Where the symbols take the states:
rogo ne dabo
rogo pe tozu
rogo po koli
rogo ka geni
rogo ni vifa
nevi ne tida
nevi pe babo
nevi ka gife
nevi ni kaso
vebu ne gife
vebu pe nori
vebu po babo
vebu ka guru
vebu ni vuru
misa ne vuru
misa pe love
misa po boti
misa ka sibe
misa ni nori
file ne nise
file pe geni
file po dabo
file ka zoti
file ni mame
mame ne kemo
mame pe rota
mame po tuva
mame ka maze
mame ni file
rota ne mame
rota pe zeda
rota po vifa
rota ka suto
rota ni geni
nori ne vebu
nori pe beme
nori po diti
nori ka kisa
nori ni misa
boti ne dara
boti pe zaka
boti ka misa
boti ni diti
tuva ne kisa
tuva pe vifa
tuva po beme
tuva ka mame
tuva ni dabo
temo ne muta
temo pe zoti
temo po nise
temo ni nete
vuru ne koli
vuru pe misa
vuru po dara
vuru ka tozu
vuru ni vebu
gife ne beme
gife pe vebu
gife po nevi
gife ka vifa
gife ni koli
dara ne kaso
dara pe boti
dara ka vuru
dara ni babo
guru ne vifa
guru pe kisa
guru po vebu
guru ka zeda
guru ni tozu
love ne misa
love pe koli
love po zaka
love ka dabo
love ni beme
tida ne diti
tida pe nevi
tida ka beme
tida ni zaka
maze ne nete
maze pe suto
maze po mame
maze ni zoti
zaka ne boti
zaka pe kaso
zaka ka love
zaka ni tida
kemo ne zeda
kemo pe mame
kemo po kisa
kemo ka nete
kemo ni nise
zeda ne rota
zeda pe kemo
zeda po guru
zeda ka sase
zeda ni tago
diti ne babo
diti pe tida
diti ka nori
diti ni boti
geni ne file
geni pe tago
geni po rogo
geni ka mefe
geni ni rota
suto ne maze
suto pe sase
suto po rota
suto ni mefe
sibe ne tozu
sibe pe dabo
sibe po misa
sibe ka nise
sibe ni kisa
nete ne sase
nete pe maze
nete po kemo
nete ni temo
babo ne nevi
babo pe diti
babo ka vebu
babo ni dara
tozu ne rogo
tozu pe sibe
tozu po vuru
tozu ka tago
tozu ni guru
vifa ne tuva
vifa pe guru
vifa po gife
vifa ka rota
vifa ni rogo
sase ne suto
sase pe nete
sase po zeda
sase ni muta
nise ne tago
nise pe file
nise po sibe
nise ka temo
nise ni kemo
kaso ne zaka
kaso pe dara
kaso ka koli
kaso ni nevi
muta ne mefe
muta pe temo
muta po tago
muta ni sase
tago ne geni
tago pe nise
tago po tozu
tago ka muta
tago ni zeda
dabo ne sibe
dabo pe rogo
dabo po love
dabo ka file
dabo ni tuva
beme ne nori
beme pe gife
beme po tida
beme ka tuva
beme ni love
mefe ne zoti
mefe pe muta
mefe po geni
mefe ni suto
koli ne love
koli pe vuru
koli po kaso
koli ka rogo
koli ni gife
kisa ne guru
kisa pe tuva
kisa po nori
kisa ka kemo
kisa ni sibe
zoti ne temo
zoti pe mefe
zoti po file
zoti ni maze

The rows follow the links: the fewer symbols apart two states are, the more alike their rows tend to be.

Each row is also shifted at random along 5 hidden directions that mean nothing.

Name the state of each row.
[10, 4, 5, 1, 13, 6, 4, 0, -10, -15, 16, 8, 17, -15, 9, -6, 0, -1, 15, 10, -26, 3, -9, -4, -6, -3, 9, -12, -11, 12, 9, -3, -10, 19, -7, -6, 1, 3, -6]
state: babo
[17, -9, 4, -1, 8, 27, -10, 16, -18, -7, 0, 0, 7, 9, 11, -15, 26, 7, 4, 3, 23, 34, -5, 22, -13, -16, 21, -6, 19, 5, -18, -12, -21, -3, -14, 21, -19, -19, 16]
state: tida
[-8, 13, 11, -2, 9, 20, 7, 12, -6, -19, 20, 0, 10, -40, 13, -9, -1, -4, 11, 12, -77, -11, -6, -29, 0, -7, 18, -9, -6, 17, 29, -20, -12, 43, -30, 4, -6, -5, -16]
state: nevi
[-24, 0, -14, -1, 6, -8, -11, 2, 11, -6, 7, 0, 0, 12, -7, 1, -3, 2, 8, -8, 37, 7, 3, -7, 1, 2, -11, 10, -9, -16, -20, 20, 2, -3, 18, -10, 21, -3, -5]
state: boti
[13, -8, 1, -10, 14, 8, -6, 10, 2, -12, 13, 3, 3, 20, 5, -9, -2, 11, 11, 1, -8, -1, -5, 6, -12, -19, 14, -10, 5, 1, -21, 10, -7, 11, 2, 13, 4, -15, 5]
state: diti
[4, 6, -15, -8, 3, 3, -6, -2, -1, 1, 9, -8, 0, 17, -11, -4, 3, 11, 1, -15, 5, -4, 0, 5, -5, -15, -9, 10, 8, -9, -22, -2, 5, -7, 13, 10, 2, -18, 5]
state: sibe
[20, 4, -6, 7, -10, 18, 1, -1, -10, 7, -11, -10, -1, -7, -9, -4, 17, 6, -6, -13, 10, 10, 5, -6, 0, -12, -5, 18, 18, -3, -5, -30, 12, -6, -6, 8, -9, -10, 1]
state: zoti
[21, -14, 12, 7, -7, -6, 3, 3, 2, 1, -19, -1, -13, -6, -5, -4, 5, -2, 4, 11, 5, 1, 13, -8, -3, 0, 9, -3, -1, -1, 1, 6, 9, 4, -4, 4, 3, 9, -3]
state: mame
[-12, 1, 10, 3, -6, -7, 14, -5, 3, 5, 0, 0, -9, -10, -13, -1, -11, 8, 1, 1, -45, -22, 0, -13, -8, -16, 9, -8, 1, 12, 14, -5, 17, 13, -8, 6, 3, 9, -6]
state: nete
[20, 4, -13, -27, 14, -8, -13, -5, -2, -2, 25, -2, 1, 31, 16, 2, -8, -5, -6, -2, -13, -19, -7, 35, -2, 9, -11, -10, -4, -7, -14, 18, -19, -10, 17, 9, -14, -18, 18]
state: vuru
[27, 9, -5, 2, -3, 10, 2, -6, 9, -2, 0, -3, 3, -12, -1, 9, 0, 0, -5, -9, -14, -16, 5, -25, 12, 8, -13, 17, 2, -9, 5, -16, 8, 7, -2, -8, 10, -9, -12]
state: geni
[-7, -2, 14, 13, -4, 19, 9, 7, -3, 0, -10, 10, 10, -20, 10, 1, 8, -3, -3, 7, 0, 18, -7, -9, 4, 1, 13, -4, 9, 16, 18, -17, -6, 6, -21, -8, -5, 10, -4]
state: vifa
[34, -6, 9, 10, -2, -22, 10, -14, -6, -6, -5, 2, -4, -14, -15, -6, -5, -2, 20, 15, -19, -11, 11, -14, -11, -3, 7, -8, -22, 2, 4, 10, 20, 13, 3, -4, 13, 19, -12]
state: kemo
[-9, 18, -10, 6, -4, -7, 10, -10, -7, -1, 8, -10, -1, -28, -22, -2, -3, 6, 9, -8, -38, -17, 6, -31, -2, -11, -9, 13, -11, -2, 11, -19, 22, 17, -1, -4, 11, 1, -18]
state: nise

From each start, follow one symbol. Which state do you reach?
Answer with the state's name.
new walk
[-15, -2, 5, 2, 7, 18, 5, 8, -2, 1, 4, 14, 17, 18, 9, 2, 1, 10, -1, -4, 19, 20, -22, 16, -6, -15, 11, -10, 18, 15, -7, -3, -12, -9, -5, -3, -1, -1, 10]
po: babo
new walk
[-37, -2, 6, 8, 1, 4, 4, 8, -10, 0, 0, 5, 6, 0, -5, -9, 6, 10, 9, 2, 14, 25, -10, 9, -11, -18, 15, -7, 5, 13, -2, -2, -5, -2, -6, 5, -1, 4, 3]
pe: beme
new walk
[15, -13, 16, 4, -10, -28, 4, -11, 10, 10, -19, 5, -14, -2, 3, 9, -12, -17, -4, 18, 6, -13, 10, 3, 10, 27, -3, -10, -17, -1, 15, 26, 7, -9, 5, -9, 3, 27, -3]
pe: sase
new walk
[6, 0, -11, -2, -4, -3, -12, 1, 5, -1, -6, -10, -12, 0, -6, -2, 5, -6, -1, -5, 19, -1, 16, -9, 8, 10, -12, 15, -3, -19, -9, 5, 5, 0, 8, 3, 6, -7, -4]
ne: sibe
new walk
[6, -4, -12, -3, 2, 5, -16, 9, 8, -6, -2, -7, -7, 12, -2, -2, 8, 0, 0, -8, 35, 7, 12, -5, 5, 5, -7, 16, 2, -21, -22, 8, -3, -3, 10, 2, 10, -15, 0]
ni: beme
new walk
[35, 6, -10, 7, -3, 1, 6, -13, -10, 2, 2, -7, 1, -9, -18, -3, 5, 7, 6, -10, -10, -7, 6, -13, -6, -13, -9, 12, -2, -6, -5, -18, 22, 3, 3, 2, 5, -4, -8]
po: nise
new walk
[-22, 8, -5, -6, -3, -8, -3, 1, 21, 1, 2, -4, -7, -7, 6, 13, -14, -10, -12, -4, -14, -23, 5, -19, 22, 25, -16, 9, -8, -12, 15, 10, -2, 4, 6, -11, 12, 0, -9]
pe: tozu
new walk
[26, -5, -10, -11, 8, 5, -14, 4, 19, -9, 3, 3, 1, 21, 12, 8, -3, -5, -5, -7, 29, -6, 3, -3, 13, 17, -14, 12, 1, -22, -19, 15, -8, -5, 15, -7, 13, -17, 1]
ka: rogo
new walk
[6, 0, 11, -3, 5, -7, 11, -6, 4, -3, 10, 12, 6, -1, 5, 3, -17, 2, 6, 10, -38, -19, -9, -3, -4, -2, 9, -18, -9, 14, 11, 9, 1, 12, -2, -6, 4, 11, -4]
po: vebu
new walk
[6, 5, -3, 9, -9, -29, 8, -25, -9, 11, -9, 0, 1, -13, -10, 9, -4, -13, -1, 4, 18, 1, 6, 3, 6, 23, -18, 4, -22, -2, 14, 4, 14, -18, 13, -19, 3, 26, -4]
pe: temo
new walk
[-11, 2, -11, -14, 11, -16, -10, -3, 16, -8, 18, 2, 1, 15, 7, 8, -17, -4, 3, -3, 0, -17, -1, 1, 7, 16, -12, -2, -18, -13, -9, 30, -8, 2, 20, -12, 17, -3, -2]
ni: babo
new walk
[-23, 2, -11, -7, 4, 13, -14, 14, -3, -5, 5, -9, -2, 6, 7, -7, 11, 1, -5, -8, 15, 16, -1, 10, 1, -4, -1, 6, 10, -7, -11, -4, -15, -3, -3, 13, -11, -20, 8]
ni: tida
new walk
[36, -8, 10, 11, 1, 17, 4, 10, 3, -13, -10, 1, 0, -17, -7, -9, 9, 7, 16, 5, -11, 3, 10, -34, -7, -16, 16, 5, 2, 0, -4, -11, 10, 27, -13, 3, 15, -5, -15]
pe: vifa
new walk
[33, 5, -7, 4, -6, -5, 0, -5, 10, -9, -1, -12, -11, -26, -15, 0, -1, -2, 10, -2, -29, -26, 23, -47, 7, 3, -9, 20, -16, -18, 4, -6, 22, 27, 2, -5, 22, -5, -25]
ni: mame
new walk
[-27, 4, -8, -5, 4, 5, -9, 8, 15, -6, 5, 2, 2, 2, 10, 7, -4, -7, -6, -5, 18, 4, -1, -6, 13, 15, -8, 8, -2, -10, -1, 11, -12, 0, 5, -11, 11, -7, -3]
ni: nevi
new walk
[-29, 9, -6, -15, -3, -19, 0, -11, -2, 17, 8, -5, -5, 17, 7, 9, -13, -6, -19, -3, -15, -17, -9, 33, 5, 13, -14, -10, 0, 3, 9, 6, -6, -25, 9, 4, -22, 3, 15]
pe: nise
new walk
[21, 4, -14, -2, 7, -7, -2, -13, 11, -3, 10, 6, 10, 14, -3, 11, -11, 2, 2, -11, 21, -12, -2, -8, 7, 10, -20, 11, -9, -14, -15, 12, 9, -7, 22, -20, 22, -2, -5]
ni: guru
new walk
[-50, -9, 12, -10, 1, 5, -4, 18, 21, 5, -3, 10, -7, 20, 21, 9, -13, -4, -17, 3, 3, -4, -11, 12, 9, 7, 10, -13, 15, 9, 5, 20, -20, -5, -7, 3, -5, 0, 10]
pe: vebu
